Below are the code and all the weights of a small trained network. Each question names an input and a target symbol and asks about switching units off, where a switched-off unit gives its printed mean instead of its output.

import numpy as np


def w(rows, s, z=0):
    codes = np.array(rows[::2]) - 128.0
    scale = np.full(codes.shape[1], s)
    scale[-1] = z or s
    return codes * scale


def f(y):
    return np.maximum(y, 0)


def softmax(a):
    e = np.exp(a - a.max(-1, keepdims=True))
    return e / e.sum(-1, keepdims=True)


def log_softmax(a):
    a = a - a.max(-1, keepdims=True)
    return a - np.log(np.exp(a).sum(-1, keepdims=True))


def net(x, mask):
    ids = ['βζηθμξπτω'.index(c) for c in x.split()]
    T = len(ids)
    res = E[ids] + P[:T]
    u = 0
    for l in range(2):
        r = res
        for j in range(2):
            rows = slice(2 * j, 2 * j + 2)
            q, k, v = (r @ M[l][rows].T for M in (Q, K, V))
            z = softmax(np.where(np.tri(T) > 0, q @ k.T / 2**0.5, -1e9)) @ v
            o = O[l][rows]
            res = res + np.where(mask[u + j], z, o[:, -1]) @ o[:, :-1]
        u += 2
        y = f(res @ A[l][:, :-1].T + A[l][:, -1])
        res = res + np.where(mask[u : u + 12], y, B[l][:, -1]) @ B[l][:, :-1]
        u += 12
    return log_softmax(res[-1] @ U[:, :-1].T + U[:, -1])


Q, K, V, O, A, B = {}, {}, {}, {}, {}, {}
E = w([
[117,252,232],'β',
[102,120,250],'ζ',
[145,109,177],'η',
[175,149,160],'θ',
[60,148,23],'μ',
[154,99,103],'ξ',
[172,88,235],'π',
[155,184,150],'τ',
[203,10,180],'ω',
],0.013)
P = w([
[209,166,13],'0',
[89,157,190],'1',
[57,177,89],'2',
[118,143,205],'3',
[28,127,128],'4',
[139,132,218],'5',
[3,143,156],'6',
[174,88,205],'7',
],0.0078)
Q[0] = w([
[108,232,25],'0.h0',
[126,116,223],'0.h0',
[182,59,184],'0.h1',
[1,145,7],'0.h1',
],0.0077)
K[0] = w([
[156,121,172],'0.h0',
[214,1,202],'0.h0',
[243,197,196],'0.h1',
[46,131,192],'0.h1',
],0.0099)
V[0] = w([
[190,103,237],'0.h0',
[73,155,104],'0.h0',
[89,248,204],'0.h1',
[175,25,104],'0.h1',
],0.012)
O[0] = w([
[112,75,115,250],'0.h0',
[186,134,70,66],'0.h0',
[98,93,55,122],'0.h1',
[134,255,194,153],'0.h1',
],0.0079,0.011)
A[0] = w([
[215,165,107,141],'0.n0',
[85,110,16,121],'0.n1',
[134,202,170,152],'0.n2',
[206,82,162,83],'0.n3',
[101,180,104,213],'0.n4',
[177,84,69,142],'0.n5',
[171,215,105,68],'0.n6',
[136,124,230,117],'0.n7',
[128,54,182,255],'0.n8',
[182,187,134,224],'0.n9',
[159,177,95,71],'0.n10',
[1,184,140,174],'0.n11',
],0.0098,0.0027)
B[0] = w([
[149,196,95,137],'0.n0',
[181,75,162,171],'0.n1',
[24,25,161,189],'0.n2',
[83,135,79,170],'0.n3',
[87,59,145,144],'0.n4',
[60,104,176,153],'0.n5',
[221,89,78,140],'0.n6',
[98,201,147,246],'0.n7',
[120,184,90,232],'0.n8',
[91,170,149,161],'0.n9',
[146,187,2,131],'0.n10',
[146,40,119,186],'0.n11',
],0.0064,0.013)
Q[1] = w([
[63,70,255],'1.h0',
[137,171,188],'1.h0',
[158,128,144],'1.h1',
[246,123,153],'1.h1',
],0.0089)
K[1] = w([
[141,220,79],'1.h0',
[136,245,148],'1.h0',
[200,153,192],'1.h1',
[135,139,114],'1.h1',
],0.011)
V[1] = w([
[96,115,67],'1.h0',
[254,96,129],'1.h0',
[80,224,96],'1.h1',
[219,168,82],'1.h1',
],0.0087)
O[1] = w([
[207,141,217,113],'1.h0',
[121,18,82,83],'1.h0',
[192,24,254,125],'1.h1',
[175,113,120,6],'1.h1',
],0.0064,0.012)
A[1] = w([
[247,65,130,175],'1.n0',
[47,82,178,165],'1.n1',
[135,168,69,123],'1.n2',
[161,166,35,124],'1.n3',
[93,66,126,220],'1.n4',
[111,108,73,112],'1.n5',
[150,230,179,72],'1.n6',
[198,120,68,40],'1.n7',
[91,128,160,162],'1.n8',
[123,42,122,253],'1.n9',
[147,110,88,29],'1.n10',
[112,106,139,102],'1.n11',
],0.012,0.0031)
B[1] = w([
[105,144,205,137],'1.n0',
[185,135,12,255],'1.n1',
[61,38,77,132],'1.n2',
[103,130,58,136],'1.n3',
[112,215,166,175],'1.n4',
[9,96,221,147],'1.n5',
[98,103,141,193],'1.n6',
[117,23,93,134],'1.n7',
[187,37,53,198],'1.n8',
[114,252,143,166],'1.n9',
[198,108,109,134],'1.n10',
[97,111,152,148],'1.n11',
],0.0045,0.021)
U = w([
[162,64,111,199],'β',
[80,145,29,67],'ζ',
[145,127,170,101],'η',
[124,30,174,86],'θ',
[152,113,255,208],'μ',
[49,131,198,42],'ξ',
[137,195,107,251],'π',
[147,139,140,183],'τ',
[139,144,94,104],'ω',
],0.0097,0.0021)

Each question gives the input, a string of symbols that net reads in full, and the target symbol t.
The units are the heads (2 rows each of Q, K, V and O) and the neurons (one row each of A and B). Each row of codes is followed by its name. A weight is (code - 128) times the scale printed after its matrix; where a second scale follows, it is the last column's (O, A, B and U).
mask holds one flag per unit, layer by layer, with each layer's heads first. A switched-off unit (its flag False) gives its mean, the last column of its rows in O or B, instead of its output. The means were averaged over made-up inputs and are rounded, as every weight is.
A unit's drop is (log p(t) with every unit on - log p(t) with that unit switched off) / (log p(t) with every unit on - log p(t) with every unit switched off).
The circuit of an input: a set's keep is (log p(t) with only the set's units on - log p(t) with every unit switched off) / (log p(t) with every unit on - log p(t) with every unit switched off). Starting from the 12 units with the biggest drops (on a tie, the unit counted first), units are removed one at a time, each time the one whose removal leaves the highest keep (on an exact tie, the one counted first), for as long as the keep stays at least 0.8.
circuit, biggest first: the units of the circuit, biggest drop first
top k neurons: the k neurons with the biggest drops, biggest first
which heads matter: for each layer, one digit per head in row order, 1 if its drop is at least 0.15 and else 0, layers parted by /
drop when u is switched off: that unit's drop, to one decimal
input ω β η ζ β, target ζ: top 2 neurons	1.n1, 0.n11
input ω τ ω β μ π, target ξ: circuit, biggest first	0.h1, 0.n2, 0.n7, 1.h0
input η θ β η ω ξ ζ, target ζ: circuit, biggest first	0.h1, 1.n1
input β ω ω τ, target ζ: circuit, biggest first	0.h1, 1.h1
input ω β μ ξ ζ, target ζ: which heads matter	01 / 10
input μ η ζ τ, target μ: circuit, biggest first	1.h1, 1.h0
input β μ β η, target ζ: circuit, biggest first	0.h1
input μ π ω η, target μ: top 2 neurons	0.n10, 0.n2
input β ω ω π β η, target ζ: circuit, biggest first	0.h1, 1.h1
input ξ β ω ξ ξ ζ β, target ζ: top 2 neurons	1.n1, 0.n6
input ω π ζ μ ζ θ, target ξ: circuit, biggest first	0.h1, 0.n2
input ω τ ω ω μ ζ ζ ξ, target ξ: circuit, biggest first	0.h1, 1.h0, 1.n1
input β ω ω, target ζ: top 2 neurons	0.n1, 0.n7
input ω ω θ β ξ β τ θ, target ξ: top 2 neurons	0.n2, 1.n6
input μ β η ω ω ω ζ ω, target μ: top neuron	0.n10
input β θ ω ω τ μ ω π, target ζ: drop when 0.n7 is switched off	0.1
input β β β ω η β ω τ, target ζ: drop when 0.n4 is switched off	0.0
input ω π μ ω β μ β ω, target ξ: drop when 1.n6 is switched off	0.2
